Below are the code and all the weights of a small trained network. Each question names an input and a target symbol and asks about switching units off, where a switched-off unit gives its printed mean instead of its output.

import numpy as np


def w(rows, s, z=0):
    codes = np.array(rows[::2]) - 128.0
    scale = np.full(codes.shape[1], s)
    scale[-1] = z or s
    return codes * scale


def norm(h):
    return h / np.sqrt((h * h).mean(-1, keepdims=True) + 1e-5)


def f(y):
    return np.maximum(y, 0)


def softmax(a):
    e = np.exp(a - a.max(-1, keepdims=True))
    return e / e.sum(-1, keepdims=True)


def log_softmax(a):
    a = a - a.max(-1, keepdims=True)
    return a - np.log(np.exp(a).sum(-1, keepdims=True))


def net(x, mask):
    ids = ['αηθμξτω'.index(c) for c in x.split()]
    T = len(ids)
    res = E[ids] + P[:T]
    u = 0
    for l in range(2):
        r = norm(res)
        for j in range(2):
            rows = slice(4 * j, 4 * j + 4)
            q, k, v = (r @ M[l][rows].T for M in (Q, K, V))
            z = softmax(np.where(np.tri(T) > 0, q @ k.T / 4**0.5, -1e9)) @ v
            o = O[l][rows]
            res = res + np.where(mask[u + j], z, o[:, -1]) @ o[:, :-1]
        u += 2
        y = f(norm(res) @ A[l][:, :-1].T + A[l][:, -1])
        res = res + np.where(mask[u : u + 8], y, B[l][:, -1]) @ B[l][:, :-1]
        u += 8
    return log_softmax(norm(res)[-1] @ U[:, :-1].T + U[:, -1])


Q, K, V, O, A, B = {}, {}, {}, {}, {}, {}
E = w([
[114,154,99],'α',
[150,121,120],'η',
[154,64,101],'θ',
[91,253,100],'μ',
[148,77,104],'ξ',
[160,122,129],'τ',
[115,143,78],'ω',
],0.016)
P = w([
[175,155,87],'0',
[169,175,184],'1',
[140,156,151],'2',
[39,86,36],'3',
[167,163,162],'4',
[99,112,134],'5',
[30,74,71],'6',
[194,147,189],'7',
[87,100,94],'8',
[2,26,75],'9',
[191,168,171],'10',
],0.009)
Q[0] = w([
[224,219,138],'L0H1',
[40,77,74],'L0H1',
[87,40,231],'L0H1',
[105,136,138],'L0H1',
[73,50,245],'L0H2',
[160,183,181],'L0H2',
[115,62,143],'L0H2',
[219,172,161],'L0H2',
],0.011)
K[0] = w([
[150,93,7],'L0H1',
[84,118,249],'L0H1',
[156,240,169],'L0H1',
[93,145,180],'L0H1',
[59,135,224],'L0H2',
[119,186,123],'L0H2',
[82,86,137],'L0H2',
[68,152,45],'L0H2',
],0.011)
V[0] = w([
[124,126,198],'L0H1',
[126,89,125],'L0H1',
[128,47,31],'L0H1',
[133,231,195],'L0H1',
[154,57,103],'L0H2',
[60,168,102],'L0H2',
[150,119,138],'L0H2',
[132,2,53],'L0H2',
],0.0064)
O[0] = w([
[191,181,141,2],'L0H1',
[172,104,150,96],'L0H1',
[145,1,158,224],'L0H1',
[65,246,77,107],'L0H1',
[85,134,166,115],'L0H2',
[162,89,4,164],'L0H2',
[126,138,164,118],'L0H2',
[51,114,128,127],'L0H2',
],0.0052,0.003)
A[0] = w([
[149,173,167,67],'L0N1',
[143,171,141,150],'L0N2',
[114,205,180,250],'L0N3',
[4,107,118,203],'L0N4',
[155,132,169,137],'L0N5',
[131,145,98,143],'L0N6',
[127,137,146,38],'L0N7',
[103,177,139,123],'L0N8',
],0.014,0.0018)
B[0] = w([
[131,171,150,143],'L0N1',
[146,105,133,150],'L0N2',
[115,77,116,171],'L0N3',
[123,2,107,254],'L0N4',
[108,125,93,140],'L0N5',
[104,118,154,171],'L0N6',
[110,126,126,129],'L0N7',
[163,80,121,167],'L0N8',
],0.018,0.0086)
Q[1] = w([
[68,128,117],'L1H1',
[19,120,153],'L1H1',
[139,150,134],'L1H1',
[217,125,120],'L1H1',
[103,252,139],'L1H2',
[66,231,232],'L1H2',
[98,143,153],'L1H2',
[157,215,53],'L1H2',
],0.016)
K[1] = w([
[192,93,115],'L1H1',
[165,24,110],'L1H1',
[138,159,160],'L1H1',
[57,185,126],'L1H1',
[115,131,235],'L1H2',
[166,8,180],'L1H2',
[142,121,151],'L1H2',
[74,222,221],'L1H2',
],0.015)
V[1] = w([
[109,218,79],'L1H1',
[155,120,160],'L1H1',
[229,124,124],'L1H1',
[113,103,113],'L1H1',
[57,168,4],'L1H2',
[144,97,75],'L1H2',
[168,166,129],'L1H2',
[83,103,173],'L1H2',
],0.013)
O[1] = w([
[162,39,101,74],'L1H1',
[165,156,115,113],'L1H1',
[212,96,136,139],'L1H1',
[83,130,151,164],'L1H1',
[158,253,53,249],'L1H2',
[65,155,109,204],'L1H2',
[140,88,81,108],'L1H2',
[153,136,198,89],'L1H2',
],0.011,0.013)
A[1] = w([
[139,89,132,99],'L1N1',
[34,137,86,115],'L1N2',
[147,85,222,166],'L1N3',
[188,176,109,140],'L1N4',
[152,119,5,197],'L1N5',
[115,140,241,113],'L1N6',
[160,47,149,117],'L1N7',
[210,53,115,251],'L1N8',
],0.011,0.0022)
B[1] = w([
[169,141,124,137],'L1N1',
[138,27,99,218],'L1N2',
[95,222,131,134],'L1N3',
[182,174,87,156],'L1N4',
[118,61,242,244],'L1N5',
[129,162,253,134],'L1N6',
[156,170,121,145],'L1N7',
[193,181,199,153],'L1N8',
],0.015,0.011)
U = w([
[58,221,58,177],'α',
[171,103,216,2],'η',
[101,166,232,33],'θ',
[186,121,67,175],'μ',
[94,150,220,84],'ξ',
[253,97,152,34],'τ',
[30,77,95,167],'ω',
],0.012,0.0037)

Each question gives the input, a string of symbols that net reads in full, and the target symbol t.
The units are the heads (4 rows each of Q, K, V and O) and the neurons (one row each of A and B). Each row of codes is followed by its name. A weight is (code - 128) times the scale printed after its matrix; where a second scale follows, it is the last column's (O, A, B and U).
mask holds one flag per unit, layer by layer, with each layer's heads first. A switched-off unit (its flag False) gives its mean, the last column of its rows in O or B, instead of its output. The means were averaged over made-up inputs and are rounded, as every weight is.
A unit's drop is (log p(t) with every unit on - log p(t) with that unit switched off) / (log p(t) with every unit on - log p(t) with every unit switched off).
The circuit of an input: a set's keep is (log p(t) with only the set's units on - log p(t) with every unit switched off) / (log p(t) with every unit on - log p(t) with every unit switched off). Starting from the 12 units with the biggest drops (on a tie, the unit counted first), units are removed one at a time, each time the one whose removal leaves the highest keep (on an exact tie, the one counted first), for as long as the keep stays at least 0.8.
circuit, biggest first: the units of the circuit, biggest drop first
most important unit: the unit with the biggest drop
k most important neurons: the k neurons with the biggest drops, biggest first
top k neurons in layer l: the k neurons of layer l with the biggest drops, biggest first
heads that matter: for each layer, one digit per head in row order, 1 if its drop is at least 0.15 and else 0, layers parted by /
input η α ω ω μ ω ξ τ, target ω: heads that matter : 01 / 11
input θ ω η α α, target ξ: heads that matter : 10 / 01
input θ ω θ, target θ: heads that matter : 00 / 01
input μ ω ω, target μ: circuit, biggest first : (L0N4; L1H2)
input ξ μ ω μ η ω α τ, target θ: heads that matter : 10 / 01
input η η μ ω ω ω ω ω ω ω η, target ω: heads that matter : 01 / 11
input α μ μ θ μ ω μ θ α ω μ, target μ: most important unit : L0H2
input α μ ξ μ ξ, target μ: circuit, biggest first : (L1H2; L0N4; L1H1; L0N8)
input α η ω ξ α η μ ω ω μ ξ, target μ: circuit, biggest first : (L1H2; L0N4; L0N3; L1H1)
input τ ξ ω ω θ μ ω τ ω ξ ω, target η: circuit, biggest first : (L0N4; L0H1)
input ω η α θ ω ξ ω ξ, target α: 2 most important neurons : (L0N4; L1N5)
input α ω ω θ ω μ μ α, target μ: 3 most important neurons : (L0N4; L0N3; L0N6)
input η ω τ α ω μ η ω θ η η, target ω: heads that matter : 10 / 11
input α τ ω, target α: circuit, biggest first : (L0H2; L0N4)
input μ ω α τ ω ω ω μ μ ω μ, target τ: circuit, biggest first : (L0H2; L0N4; L1H1)
input θ ω η ω μ, target ξ: circuit, biggest first : (L1H2)
input ω ω ξ ω ω ω μ ω μ ω α, target α: circuit, biggest first : (L0N4; L1N5)
input ω α α ω ω ω η μ, target α: 4 most important neurons : (L0N4; L1N5; L0N1; L0N3)
input θ α ω μ ω ω α θ, target ξ: 2 most important neurons : (L0N4; L1N6)
input η ω ω ξ ω ω ξ ξ, target ω: 2 most important neurons : (L0N6; L0N5)
input ω θ ω μ μ μ ω ω ω μ ξ, target α: most important unit : L0N3
input η ω τ ω μ θ α ω ω ω τ, target ω: top 3 neurons in layer 0 : (L0N5; L0N3; L0N6)
input ξ ω α μ ω ω α μ, target θ: 3 most important neurons : (L0N4; L0N3; L1N6)
